Here is a tiny trained network, its code and every weight. The questions are about switching its units off for an input and a target symbol, where a switched-off unit gives its printed mean instead of its output.

import numpy as np


def w(rows, s, z=0):
    codes = np.array(rows[::2]) - 128.0
    scale = np.full(codes.shape[1], s)
    scale[-1] = z or s
    return codes * scale


def norm(h):
    return h / np.sqrt((h * h).mean(-1, keepdims=True) + 1e-5)


def f(y):
    return np.maximum(y, 0)


def softmax(a):
    e = np.exp(a - a.max(-1, keepdims=True))
    return e / e.sum(-1, keepdims=True)


def log_softmax(a):
    a = a - a.max(-1, keepdims=True)
    return a - np.log(np.exp(a).sum(-1, keepdims=True))


def net(x, mask):
    ids = ['βγδημπστφψω'.index(c) for c in x.split()]
    T = len(ids)
    res = E[ids] + P[:T]
    u = 0
    for l in range(3):
        q, k, v = (norm(res) @ M[l].T for M in (Q, K, V))
        z = softmax(np.where(np.tri(T) > 0, q @ k.T / 2**0.5, -1e9)) @ v
        res = res + np.where(mask[u], z, O[l][:, -1]) @ O[l][:, :-1]
        u += 1
        y = f(norm(res) @ A[l][:, :-1].T + A[l][:, -1])
        res = res + np.where(mask[u : u + 8], y, B[l][:, -1]) @ B[l][:, :-1]
        u += 8
    return log_softmax(norm(res)[-1] @ U[:, :-1].T + U[:, -1])


Q, K, V, O, A, B = {}, {}, {}, {}, {}, {}
E = w([
[138,92,124,129],'β',
[136,89,123,126],'γ',
[141,97,112,120],'δ',
[155,49,114,36],'η',
[152,114,202,139],'μ',
[133,210,5,73],'π',
[171,116,157,149],'σ',
[171,118,154,155],'τ',
[114,75,41,162],'φ',
[148,99,173,136],'ψ',
[113,205,148,168],'ω',
],0.014)
P = w([
[242,212,206,19],'0',
[206,172,179,114],'1',
[174,145,160,149],'2',
[156,129,145,164],'3',
[126,114,140,169],'4',
[102,100,124,174],'5',
[85,83,114,183],'6',
[39,66,109,194],'7',
[1,57,93,194],'8',
[11,57,102,202],'9',
],0.0045)
Q[0] = w([
[212,56,204,58],'L0H1',
[254,57,127,220],'L0H1',
],0.0042)
K[0] = w([
[105,85,59,80],'L0H1',
[2,230,52,119],'L0H1',
],0.0054)
V[0] = w([
[214,3,110,107],'L0H1',
[129,188,181,106],'L0H1',
],0.0054)
O[0] = w([
[195,196,121,67,254],'L0H1',
[175,182,174,2,100],'L0H1',
],0.0076,0.0035)
A[0] = w([
[3,66,143,94,107],'L0N1',
[67,79,224,131,182],'L0N2',
[105,104,113,19,146],'L0N3',
[131,41,95,99,147],'L0N4',
[67,154,88,47,95],'L0N5',
[169,131,154,51,113],'L0N6',
[153,108,53,91,222],'L0N7',
[118,43,20,254,6],'L0N8',
],0.0061,0.0021)
B[0] = w([
[123,192,126,100,153],'L0N1',
[254,190,52,212,172],'L0N2',
[194,88,167,204,166],'L0N3',
[125,244,201,136,204],'L0N4',
[90,74,91,228,149],'L0N5',
[209,186,23,176,173],'L0N6',
[192,83,153,252,218],'L0N7',
[199,159,185,131,252],'L0N8',
],0.0036,0.0049)
Q[1] = w([
[38,124,47,2],'L1H1',
[137,64,36,31],'L1H1',
],0.01)
K[1] = w([
[232,167,155,141],'L1H1',
[254,93,183,41],'L1H1',
],0.0088)
V[1] = w([
[242,3,132,181],'L1H1',
[81,175,169,206],'L1H1',
],0.0064)
O[1] = w([
[3,155,135,148,254],'L1H1',
[229,197,113,190,124],'L1H1',
],0.0053,0.0045)
A[1] = w([
[153,78,167,205,119],'L1N1',
[125,142,6,55,227],'L1N2',
[87,115,194,145,227],'L1N3',
[7,105,198,90,95],'L1N4',
[192,103,2,119,216],'L1N5',
[88,136,183,38,148],'L1N6',
[117,235,145,172,52],'L1N7',
[110,238,87,210,249],'L1N8',
],0.007,0.0021)
B[1] = w([
[2,219,132,83,205],'L1N1',
[27,176,188,141,162],'L1N2',
[67,215,213,208,165],'L1N3',
[169,21,175,128,138],'L1N4',
[62,135,242,116,189],'L1N5',
[61,146,169,141,138],'L1N6',
[233,26,195,126,181],'L1N7',
[231,128,226,145,254],'L1N8',
],0.0046,0.0073)
Q[2] = w([
[154,21,1,56],'L2H1',
[134,77,152,22],'L2H1',
],0.01)
K[2] = w([
[177,170,255,118],'L2H1',
[206,113,137,51],'L2H1',
],0.012)
V[2] = w([
[117,245,127,138],'L2H1',
[124,254,125,199],'L2H1',
],0.0057)
O[2] = w([
[92,255,71,166,209],'L2H1',
[201,206,136,136,254],'L2H1',
],0.0082,0.0045)
A[2] = w([
[138,122,110,134,65],'L2N1',
[121,152,188,144,252],'L2N2',
[72,155,147,165,187],'L2N3',
[176,147,105,69,48],'L2N4',
[119,53,100,99,212],'L2N5',
[126,151,172,128,135],'L2N6',
[9,137,143,170,176],'L2N7',
[176,87,138,174,145],'L2N8',
],0.012,0.0016)
B[2] = w([
[161,145,113,123,128],'L2N1',
[86,86,120,58,254],'L2N2',
[106,129,118,24,198],'L2N3',
[140,20,69,105,143],'L2N4',
[110,172,206,208,135],'L2N5',
[72,120,65,130,205],'L2N6',
[191,119,179,173,176],'L2N7',
[125,88,254,122,170],'L2N8',
],0.0073,0.0092)
U = w([
[70,175,207,200,153],'β',
[134,156,152,69,254],'γ',
[93,220,51,152,107],'δ',
[234,120,127,211,110],'η',
[83,113,79,93,68],'μ',
[170,106,100,81,61],'π',
[159,101,96,87,57],'σ',
[125,116,95,84,50],'τ',
[89,120,88,105,67],'φ',
[94,112,84,97,64],'ψ',
[54,2,141,133,141],'ω',
],0.013,0.008)

Each question gives the input, a string of symbols that net reads in full, and the target symbol t.
The units are the heads (2 rows each of Q, K, V and O) and the neurons (one row each of A and B). Each row of codes is followed by its name. A weight is (code - 128) times the scale printed after its matrix; where a second scale follows, it is the last column's (O, A, B and U).
mask holds one flag per unit, layer by layer, with each layer's heads first. A switched-off unit (its flag False) gives its mean, the last column of its rows in O or B, instead of its output. The means were averaged over made-up inputs and are rounded, as every weight is.
A unit's drop is (log p(t) with every unit on - log p(t) with that unit switched off) / (log p(t) with every unit on - log p(t) with every unit switched off).
The circuit of an input: a set's keep is (log p(t) with only the set's units on - log p(t) with every unit switched off) / (log p(t) with every unit on - log p(t) with every unit switched off). Starting from the 12 units with the biggest drops (on a tie, the unit counted first), units are removed one at a time, each time the one whose removal leaves the highest keep (on an exact tie, the one counted first), for as long as the keep stays at least 0.8.
circuit, biggest first: the units of the circuit, biggest drop first
k most important neurons: the k neurons with the biggest drops, biggest first
top k neurons in layer l: the k neurons of layer l with the biggest drops, biggest first
input π σ σ τ ω δ δ τ ψ γ, target η: circuit, biggest first -> L1H1, L0N8, L0N2
input μ μ φ μ σ ω μ τ, target η: 3 most important neurons -> L0N8, L0N2, L2N3
input π δ σ μ μ δ τ δ, target δ: circuit, biggest first -> L2H1, L2N8
input σ σ γ σ γ ω ψ, target η: circuit, biggest first -> L1H1
input μ γ γ η μ, target ω: circuit, biggest first -> L2H1, L1N8
input β τ γ φ η γ ψ, target ω: circuit, biggest first -> L0N8, L1N8, L2H1
input γ σ β φ τ γ τ ω μ, target η: circuit, biggest first -> L1H1, L0N2, L0N8
input ω σ δ σ τ μ μ φ ω β, target η: circuit, biggest first -> L1H1, L0N8, L0N7
input τ β β μ φ π σ π ψ γ, target δ: circuit, biggest first -> L0N8, L2H1, L2N8
input τ ω σ δ ψ, target η: circuit, biggest first -> L1H1, L0N2
input δ β γ φ, target γ: circuit, biggest first -> L2N3, L1N5
input τ μ φ ω ψ β μ δ, target η: circuit, biggest first -> L1H1, L0N8, L0N4, L0N7
input δ μ φ τ η γ, target ω: circuit, biggest first -> L1N8, L0N8, L2H1
input φ π σ β ψ β π η δ, target ω: top neuron in layer 1 -> L1N8
input μ ω β ω γ σ, target η: 2 most important neurons -> L0N2, L2N3
input φ μ η δ φ ω γ ψ γ, target η: 2 most important neurons -> L0N8, L0N4
input η τ τ π δ σ τ τ μ, target δ: 3 most important neurons -> L0N2, L0N4, L0N8
input η π τ τ β γ σ τ φ, target β: 2 most important neurons -> L2N7, L1N7
input τ φ φ ω σ, target η: top 3 neurons in layer 0 -> L0N8, L0N7, L0N2
input π τ η, target ω: top neuron in layer 1 -> L1N1
input τ φ η π τ, target δ: 2 most important neurons -> L0N4, L0N8
input σ η γ, target ω: top 3 neurons in layer 1 -> L1N1, L1N3, L1N8
input τ ω τ, target η: 2 most important neurons -> L2N3, L0N2
input ψ σ μ ω ψ φ, target β: top 2 neurons in layer 1 -> L1N7, L1N8
